Each row is followed by its class number.
[-11  35  23  16  10   0  -8   9  11  12  12 -30  -5   6 -18   7   3   4
  14  10 -10 -13  45   3   3  16 -24  -5  -5  29  -2 -30] : 10
[-14 -14 -14 -25 -20 -35  12 -47  11   2  20  -1   3  15  14 -14  12  -2
  14 -10   8  -8  21   4   2  28  20   4  18   0   2  10] : 6
[ -7  22   8  21  -6   3   9   2  16 -10   9 -24 -16   6 -26  15   3  14
  -4  14   8  -5  18 -15  20   8  -6  11  16  -4   1 -13] : 6
[-13  15 -13   0 -13 -22 -11   4  -3   3  16 -10  -8 -16  -3  17  11  34
  28   8  12  -8  35   9  36  18  10   3  25 -67  37 -21] : 0
[  8   1  26  14  -5 -18 -14   5  -1  -2  16   0  -2   1  10  12  -7 -34
 -34  52 -10 -19   6 -15  -6  19 -48  -6   8  17 -14 -24] : 5
[ 21 -27   2   1  20  12   3 -34 -10  24   6   6  -2   3 -41 -24  31 -19
  -7  -3  21 -14  -7 -22 -40  -7  -8   7   7  -9   9 -30] : 2
[ -7 -40   9  11  22  -3  -5  32 -11   7 -14  10 -27  21 -19 -24  -2  41
 -53  -8  24 -22 -14   9   7  -6 -29  -8  -2 -31 -17   6] : 6
[-13 -33 -23 -18  -1   0  -3 -13  -7   9  14  15  13   7  41 -28  -3 -20
 -22  40  25 -12   7  12 -11 -17 -16 -15  10  14 -12 -41] : 12
[ 18  -6  20 -15 -24  -5  14 -14  22 -15  23  -9  32 -20   8  15  -5  -5
 -10  31 -25 -13  19  17  -3  20  11 -17 -22   0   0   1] : 5
[-44  37  -6  -5 -25 -31 -22   8 -46 -11 -57 -16 -18 -16  60 -16  -8 -43
  46   1  40  34  12 -21  23  -6  43   7  65 -18  13 -41] : 3
[ -6  19 -41  46  11  13 -16  46   0  -6  -4 -33 -15 -17 -48   7  22  35
 -13  14  -4  12  47   9  45  -5 -37  20   7 -41   8 -25] : 9
[ 20 -13  16  -3  14 -21 -14 -13   9 -11 -15  14  21  -7  28 -10  -5 -33
 -14  -5  11  -1  19  34  -3 -21  29 -26  -9 -23 -29  25] : 4
[-41 -17  22  12  12 -19  22  -5  -9  33 -45 -35 -46  31 -38 -28 -19 -56
   2 -59  55  34 -48  12   2  -5  43 -16  -6  -4  -8 -12] : 3
[ 10  28 -16  30  -4 -35 -42  -1  -8   5   4 -11  -6  18  -7 -10  28 -21
  24  25  -4   3  20   9 -23  -3 -24 -23  11   4  -2  -7] : 8
[ 40 -17  49 -23   1  -2   0  23 -24 -12  -8  42  22  66   2   7 -43 -78
 -36  24  36 -24 -26 -12 -61 -49 -13 -26 -37 -47 -69  29] : 1
[ -1  11  23  -3  11  14 -13   0   9  17  34 -31 -13  -7 -14   2 -21 -16
  15  32 -19 -18  38 -34 -22  -2 -31 -18  -4 -23  -9 -27] : 10
[  7  18 -34  10  22  26  -9  36   2  13  -9  10   2   5 -50   9   8  43
 -15 -13   0  -8 -27 -11  32  -2 -40  24 -23  15  25  -5] : 0
[-30  22 -13  18 -14  -1   0  63 -18  -6  46  21   7  70  11  49 -15 -38
   5  -3  23  -6 -14  27   1   7 -27 -24 -39 -23 -10   4] : 10
[  9  30   6  28   8  13 -11  35  -5 -13  -5  18  25 -16   3  32 -19  -4
   0  25 -12  11 -20  11 -18 -18   1 -24 -64  18 -24  10] : 4
[  0 -22  -6   2  -8  14  -4  -8 -21   6 -45  16  -2 -48   2 -17   8  33
   1  39 -15   5 -13  14 -41  42 -32  -1  -4 -18 -28  14] : 5
[ 24  20 -19  10 -14  -8  20  -2  18  -7  -9 -20  33  12 -21   4  33   9
 -17  36  -4   0  12  16  -3   9  -9   5  -7   9 -18  -4] : 8
[  0   1  64 -12  26 -22  29 -46  20  -4  21  18   9  -2 -14 -14 -18 -21
 -90  18  21  10 -45  10   6  -9 -16  15 -40  83 -23 -48] : 7
[ 54 -65  20 -22  31  19  49 -30   7 -26  31  19  21 -24  25 -21  26 -22
 -28  28 -23 -18 -40 -12 -12 -16 -29  10 -22  48  38 -22] : 2
[  3 -10   0 -13  -4  12  18  -5  -8  -5   6  -3 -13   5 -23   1  -5 -10
 -16  23  18   4  -2 -24  -9  -5  -8  14  13  33  22 -45] : 9
[-38  35 -11 -10 -31  32   2  -7   5  23  16  -8  10 -34 -16  33 -16  -7
   3  60   0  14   7  14 -43  69 -11  -2 -38  55 -10 -43] : 12
[  6  -2 -48   5   6  -3  -2  -6  -1  11  -6   2  39   2  25 -12  50   7
  22  62  19  -7  47   5 -26 -10 -28 -18  24   3 -29 -55] : 12
[ 11 -10   0  19  22 -14  42  -3  36   9  29 -60  11   7 -44  -9   3   3
 -39  13  -1 -38  43 -20  27 -59   2  -7 -13 -26   8 -19] : 1
[-10  39  43   3   6  -3 -33  56   1   8   9   8   1  -7  -4  36 -17  20
 -19  22   6 -10   0 -23   2 -21 -29 -35  -9  -3 -21 -27] : 7
[ 14  16 -17  22  11   6 -27  68  -2  23 -20 -19 -16  46 -64   7   0 -30
 -75   0  16  -4 -26 -12  -3   4 -38  -7 -23  49  -3 -16] : 8
[-53 -27  21 -21  27 -35  23  -9 -24  -6  41  23 -18  43  43   6 -17 -64
 -10  -8  49 -22 -41  49 -12 -44 -18 -45 -12  -9 -16   4] : 1
[  9   3 -12 -11  18 -14 -13 -29  18  13  -4  -1   5 -36   1  -7   2  46
  21  24  -7  15  24   9  23   6  -7  -1  -1 -20 -13 -23] : 0
[-15 -87  -6 -27   5  12   2  -9 -28  19  -6  20 -35   9 -14 -52 -12   0
 -51 -18   7 -30 -51  -1  -6  20 -55  14   0 -15   9  11] : 5
[ -3  40  40   5 -11  14  24 -21  14  -9 -16 -26 -15   8 -29  10  10 -12
 -10  31   2  -9 -22  -1   4  17 -38  27  26  59 -16  -3] : 8
[-12  11 -29   6   0  -6  -6  24 -12   9  -2   6  -4  -6  -8  21  -6 -10
  -5  22  17  21  -5  -9 -21 -15   5 -25   3 -11 -12  -7] : 9
[-35  61 -31  -9 -14  -5 -43  39   1 -30  34   4  40 -15  37  38  12  32
  11 -21  -1 -23  48  10  67 -28  -2 -12  31 -41  15  10] : 11
[  7  68  23  -3  19  24  50  -5  26  -1 -41 -19  32 -35 -28  46   5  19
 -11  46   4  22 -16  20  30  14 -10  29 -25  46 -55 -25] : 0
[ 11  17  30  -3 -11 -27  -7  13  -4  -7 -14   5   5 -13  -5  16   6 -15
   8   1   6  20  -1   3  -5  12  16 -11 -15 -11 -15  -6] : 7
[-32  44  75 -13 -14   5  26  -2  -6  27 -66 -42 -32  25 -28  35 -26  -9
  70  -3  34  13  -9 -36  27  11  12  21  10 114 -72 -61] : 4
[-13  47  22   6 -20  -5  -2  23  15  -2  34 -15  40   7  -9  26 -16  20
 -12  20   2 -13  15 -24   3 -15  11 -16 -21 -33  12 -22] : 3
[ 32   6   2  -4 -21  11  16 -15  11 -26  -5  15  51  -2   1  -1   3  24
 -53  46  23 -17  36 -14  -2  -1   1  25  19 -45 -17 -21] : 11
[ -4 -26  -4  -6  38 -18 -19  10 -44   5   4  36  -6 -24  30 -18   7 -35
 -39  23 -11 -21 -47 -22 -39   1 -59  -5 -19  28   3   1] : 4
[-16 -20  32 -47   2  -5  -1 -33   5 -15  40  21   8  23  -4   2  -9  -5
  22 -58  27  -7 -22  30  -4 -19  33 -36 -20  21  18  -5] : 11
[ -3  13  30  18 -35 -26   5  -9 -15   3   6   8   7  43 -19  -2  10  27
 -38  64  27 -24   2  16 -25  24 -43  16   8 -36 -41 -17] : 8
[  5 -26   2 -13 -11  15  18 -34  -3   7  12   6   3 -15  -9 -13  11   2
 -15   7  12 -15  -1 -17   0  11   2  29  14 -20  16 -17] : 2
[ -3 -31 -56  22  10  12 -31  79 -12  -2  -4  -5   2   4 -36 -16   1  49
 -90 -27  27  -9  27  19  48   0  -8   2 -18 -52  41 -33] : 11
[-11 -87 -29 -15  20 -16  16  21   9  34   3   6 -27  -3 -26 -41   0  47
 -81 -34  26  -4 -32 -10  16   5  -3 -12 -16  14  51 -37] : 7
[ -3 -21 -33  -8 -42  13   8 -61  31  14  56   7  23  -9   5  -3 -10 -23
  63  29  -1  12  26  32 -80  25  58 -55 -36   2  43  -8] : 12
[ 34  30  69   5 -12  61  27 -62  28 -26  -8  29  46  -5 -38   6  -7  32
 -21  74   5 -21  -1  19 -55  -1 -33  15 -15   7 -53  -9] : 5
[ 30 -23  -4   2   8  24   4  52   1  -8 -52 -30  -4 -11 -44  -4  12 -19
 -11 -43 -13   0 -13  12  25  -7  16 -10 -17 -10   5  30] : 5
[ -9 -16  11 -37 -10  -2  43 -21   8   8  14 -14  31  39   0 -14   1 -12
  -4   5  26 -14  -2 -17  -3   0  -1   8  -3   1   6 -45] : 3
[ -4  11 -19  19  15  -6 -21  11  -7  22  22  -5 -22   5 -44  14  17 -43
 -12  16  16  -4  17 -12 -54  11 -20 -28  16 -23  21 -12] : 9
[  1 -84  24 -38 -12 -19   5 -83   1  12  17  31 -12  19  18 -41 -19 -10
   9 -19  48  12  -7  27 -10  -6  41  -8  10 -64 -34 -11] : 2
[-23 -11 -49 -55  14  17  25 -38  -8  25  -8 -10  -7 -53 -31 -21  12  21
  -5 -19   0   4 -27  -9  11  35   8  37  -5  20  52 -23] : 0
[  3   5   1  -5 -12   9  -4 -21   4  -6  10   3  11  16  -6 -19   0  10
 -29  41   8 -15   5  23 -13  -6 -30   3   1  -2  -9 -11] : 8
[ -3  -2  -3  27   4  -8   0  -9  17  -4  50  12  13  13  -6   5  -2   0
 -57  22  15 -25  10  -2  -1  -2 -32  -8   2 -26  15  -9] : 11
[ 37 -26  16 -19  49   5 -11   3  -4  10 -58  26  -7  28   2 -22  12  -9
  20  -6  38   5 -12  27   0 -24 -25 -18  12  16 -33 -22] : 0
[-23 -18 -28 -26  10  16  12  -3 -13   2  12  20 -17  15  -4   5   7 -17
  25 -12  22   4 -31  -3 -21 -17 -17 -16  15  26  19  -6] : 9
[-26  46  51  15   0  -1  20  -8  11   7  54 -17   7  52 -25  29  -3 -48
   6  11   4 -32  20  32  -5  20 -51   0 -25  -9 -36   3] : 10
[-20  20 -24  21  10  10  -6  49 -10   6 -15 -21 -16   0 -27  11  10  15
   6 -19  -3  12   6   5  23  22 -15   8 -19  29  11 -20] : 10
[ -2   2  15  67  17 -38  30 -33  18  25  -9 -49 -44  10 -32 -10  22 -20
  26  35  -3   9  17 -12  -4  24 -40   3  14  -4 -50  -4] : 6
[ 11  -7 -38 -44   2 -32 -35 -18  16  32  26   2  10 -33  -8   0   3  36
  23 -15 -34   2  11 -35   9  34   2  -5 -19  23  39  -8] : 0
[ 16 -44  -2 -14  20 -12  -8 -34  28  48   1 -44 -36  -9 -71 -21 -10  17
 -28  16  38  11  51 -11   7  36  16   2  13 -58   9 -84] : 0
[ -3 -18  10 -22   9   9 -28   5 -23   2 -13  -1 -48   0 -17 -25 -17 -20
  -7 -11   8   6 -59 -22 -22 -20  -8 -19   4  57  31 -16] : 8
[ -5  18  17 -21  33 -13 -13  16 -13  18 -30  -4 -17 -23  12   1  -5  -8
  23  -8  -2   0 -19   9  19  -9  -7 -18  -4  44   3 -12] : 0
[-19 -24 -28  35  32  38 -25 -13  32  22 -39 -38 -60 -80 -31 -46  15  54
  23 -21 -32  18   7  15  25  18 -22  -2  17  69  45   0] : 12
[-11   0 -22   3  20 -24  -9  10  -9  27 -14  -2 -21  12  -7   5   4 -44
 -22  17  32  15   4 -14 -22  -2 -14 -22  27  26 -19 -29] : 9
[ 13 -28  31 -28  -6  11   9 -42   1  -4   6  10  -2 -19  13 -13   2   6
  15   4  -1  -5  -5  -8   6   8   1  20   7  23   5 -23] : 2
[-15  -8  -9 -17   5 -15  10 -33   9  -1  11 -14   0  -6  -1  -8  -9 -25
   6  -4   7   7  23  29  -8   2  14  -8 -27  10   1  -5] : 1
[ -7  -4  28  19  32 -77 -17  -9   2   5  47 -10 -15 -19   7   5   4 -23
 -49  23  -5 -19   8 -11 -21 -15 -13 -37 -11   8  13 -14] : 1
[-11   9  -2 -32  29  -1 -13  -2   1  23 -11   1  -9 -39 -32  -7  10  44
  14 -46 -14 -10 -31   3  15   0   6  -5 -17  32  36  12] : 0
[ -9 -22   5 -16  13   7   0  -3  -4 -12  24  10 -26  10   1  -6 -14   2
 -20   5  12 -11 -25 -26   4  -9 -23   0   7  25  16 -22] : 6
[  6  30  32  24   5  18  -9  -9  11   4  -3   1   0 -16 -24  13  -3  -1
 -28  12   8   0  -5 -15  18  -7 -10  23   5  22 -20 -15] : 2
[ 24   1   4  58  32 -23 -72  30  11  10 -13  -3 -36  -4 -23 -27  -3  35
 -35   2  -5 -13  29 -41   5 -40 -20 -28  32 -39  -4  16] : 6
[ 12  18  62  15   9 -15  -3   9  -4  -8  10  -9 -18  16  -2   3   9 -40
  -9  34  18 -21  19 -18   3  -7 -45   1  26  13   8 -55] : 7
[ -5 -10  19  20   2   6 -11   5  -4  24  -3 -21 -12 -11 -35 -16   1  21
  29  12  -4  -7   3   2 -17 -21  -4 -26 -23 -22 -31  -8] : 12
[-18 -27 -16  -1  -1  19   3  -1 -17   4   2   8  -8  -9   5 -24   7   6
 -30  43  24 -14  -6   0  -9   3 -35  10  15   1   3 -43] : 12
